Below is a small trained network, with its code and all its weights. Each question gives an input and a target symbol and asks what happens when units are switched off, that is, made to give their printed mean instead of their output.

import numpy as np


def w(rows, s, z=0):
    codes = np.array(rows[::2]) - 128.0
    scale = np.full(codes.shape[1], s)
    scale[-1] = z or s
    return codes * scale


def f(y):
    return y / 2 * (1 + np.tanh(0.7978845608 * (y + 0.044715 * y**3)))


def softmax(a):
    e = np.exp(a - a.max(-1, keepdims=True))
    return e / e.sum(-1, keepdims=True)


def log_softmax(a):
    a = a - a.max(-1, keepdims=True)
    return a - np.log(np.exp(a).sum(-1, keepdims=True))


def net(x, mask):
    ids = ['αγδεζηθλμξπσφω'.index(c) for c in x.split()]
    T = len(ids)
    res = E[ids] + P[:T]
    r = res
    for j in range(3):
        rows = slice(2 * j, 2 * j + 2)
        q, k, v = (r @ M[0][rows].T for M in (Q, K, V))
        z = softmax(np.where(np.tri(T) > 0, q @ k.T / 2**0.5, -1e9)) @ v
        o = O[0][rows]
        res = res + np.where(mask[j], z, o[:, -1]) @ o[:, :-1]
    y = f(res @ A[0][:, :-1].T + A[0][:, -1])
    res = res + np.where(mask[3:7], y, B[0][:, -1]) @ B[0][:, :-1]
    return log_softmax(res[-1] @ U[:, :-1].T + U[:, -1])


Q, K, V, O, A, B = {}, {}, {}, {}, {}, {}
E = w([
[140,48,137,152],'α',
[141,89,149,136],'γ',
[123,194,194,191],'δ',
[198,251,132,129],'ε',
[136,135,215,186],'ζ',
[139,156,191,119],'η',
[123,138,130,198],'θ',
[170,77,160,111],'λ',
[114,199,153,155],'μ',
[159,102,137,85],'ξ',
[143,138,135,122],'π',
[149,128,233,124],'σ',
[165,95,64,134],'φ',
[135,155,91,168],'ω',
],0.018)
P = w([
[232,254,146,108],'0',
[187,56,171,175],'1',
[181,48,179,172],'2',
[189,57,183,175],'3',
[185,56,183,184],'4',
[189,64,192,183],'5',
[192,69,203,175],'6',
[200,68,195,188],'7',
[198,70,210,191],'8',
],0.009)
Q[0] = w([
[177,79,139,87],'H0',
[139,96,109,82],'H0',
[252,172,148,177],'H1',
[192,107,139,155],'H1',
[175,143,143,89],'H2',
[158,79,199,202],'H2',
],0.019)
K[0] = w([
[189,184,151,110],'H0',
[173,158,130,114],'H0',
[207,226,117,136],'H1',
[247,148,120,72],'H1',
[114,133,148,185],'H2',
[252,198,95,92],'H2',
],0.017)
V[0] = w([
[89,116,155,119],'H0',
[106,108,95,162],'H0',
[178,124,222,67],'H1',
[116,118,133,50],'H1',
[94,50,194,253],'H2',
[197,72,108,106],'H2',
],0.019)
O[0] = w([
[108,120,88,118,104],'H0',
[143,90,121,105,80],'H0',
[72,185,136,135,253],'H1',
[132,159,119,110,85],'H1',
[100,87,218,193,50],'H2',
[137,119,253,46,129],'H2',
],0.019,0.018)
A[0] = w([
[177,160,189,255,224],'N0',
[236,129,57,123,145],'N1',
[130,50,229,107,2],'N2',
[133,189,140,117,200],'N3',
],0.0092,0.0074)
B[0] = w([
[113,45,92,78,232],'N0',
[104,91,241,173,190],'N1',
[60,146,2,118,146],'N2',
[142,44,124,151,250],'N3',
],0.01,0.019)
U = w([
[75,98,67,27,81],'α',
[105,117,140,85,238],'γ',
[124,94,32,95,79],'δ',
[112,121,106,98,103],'ε',
[65,87,150,133,38],'ζ',
[74,176,49,82,71],'η',
[168,57,65,69,181],'θ',
[75,159,173,80,133],'λ',
[118,150,136,187,148],'μ',
[139,128,49,3,140],'ξ',
[131,125,92,80,252],'π',
[33,170,139,121,36],'σ',
[149,68,128,35,75],'φ',
[159,105,148,140,253],'ω',
],0.0078,0.005)

Each question gives the input, a string of symbols that net reads in full, and the target symbol t.
The units are the heads (2 rows each of Q, K, V and O) and the neurons (one row each of A and B). Each row of codes is followed by its name. A weight is (code - 128) times the scale printed after its matrix; where a second scale follows, it is the last column's (O, A, B and U).
mask holds one flag per unit, heads first, then neurons. A switched-off unit (its flag False) gives its mean, the last column of its rows in O or B, instead of its output. The means were averaged over made-up inputs and are rounded, as every weight is.
A unit's drop is (log p(t) with every unit on - log p(t) with that unit switched off) / (log p(t) with every unit on - log p(t) with every unit switched off).
The circuit of an input: a set's keep is (log p(t) with only the set's units on - log p(t) with every unit switched off) / (log p(t) with every unit on - log p(t) with every unit switched off). Starting from all 7 units, units are removed one at a time, each time the one whose removal leaves the highest keep (on an exact tie, the one counted first), for as long as the keep stays at least 0.8.
units of the circuit, in order: the units of the circuit, biggest drop first
most important unit: the unit with the biggest drop
k most important neurons: the k neurons with the biggest drops, biggest first
heads that matter: for each layer, one digit per head in row order, 1 if its drop is at least 0.15 and else 0, layers parted by /
input μ φ λ ζ, target μ: units of the circuit, in order => [H2, N1, N0, H1]
input ω λ δ ζ λ π α π, target ω: heads that matter => 010
input μ π α, target μ: units of the circuit, in order => [N1, H2, N0]
input η θ ζ α σ γ ξ λ γ, target η: 2 most important neurons => [N1, N0]
input λ η α γ, target λ: most important unit => H2
input ω π ξ θ, target ω: units of the circuit, in order => [N1, H1, N0, H2]
input ζ η θ μ, target ζ: units of the circuit, in order => [H2, N0]
input ζ ω θ α δ ζ θ, target ζ: units of the circuit, in order => [H2, N0]
input α θ η φ, target α: units of the circuit, in order => [N2, H2, N0, N1]
input α ζ η α, target α: units of the circuit, in order => [N2, H2, N0, N1]
input ζ θ δ θ ζ δ σ, target ζ: heads that matter => 001
input λ α δ, target λ: heads that matter => 011
input δ π π ζ γ σ μ, target δ: heads that matter => 001
input η θ ζ δ ω π, target η: units of the circuit, in order => [H1, H2]
input λ ξ θ ω σ ζ α ζ ξ, target λ: units of the circuit, in order => [H2, H1]
input ξ η σ δ ω η, target ξ: heads that matter => 001
input σ α γ, target σ: most important unit => H1
input δ η ζ φ α σ ζ ζ ζ, target δ: units of the circuit, in order => [H2, N0]
input η γ α φ ζ γ δ α ζ, target η: units of the circuit, in order => [H2, H1]
input φ μ ζ ζ σ, target φ: most important unit => H2
input φ π δ γ, target φ: heads that matter => 011
input φ ζ γ ξ, target φ: units of the circuit, in order => [H2, H1, N1]
input λ η ω, target λ: 2 most important neurons => [N0, N2]
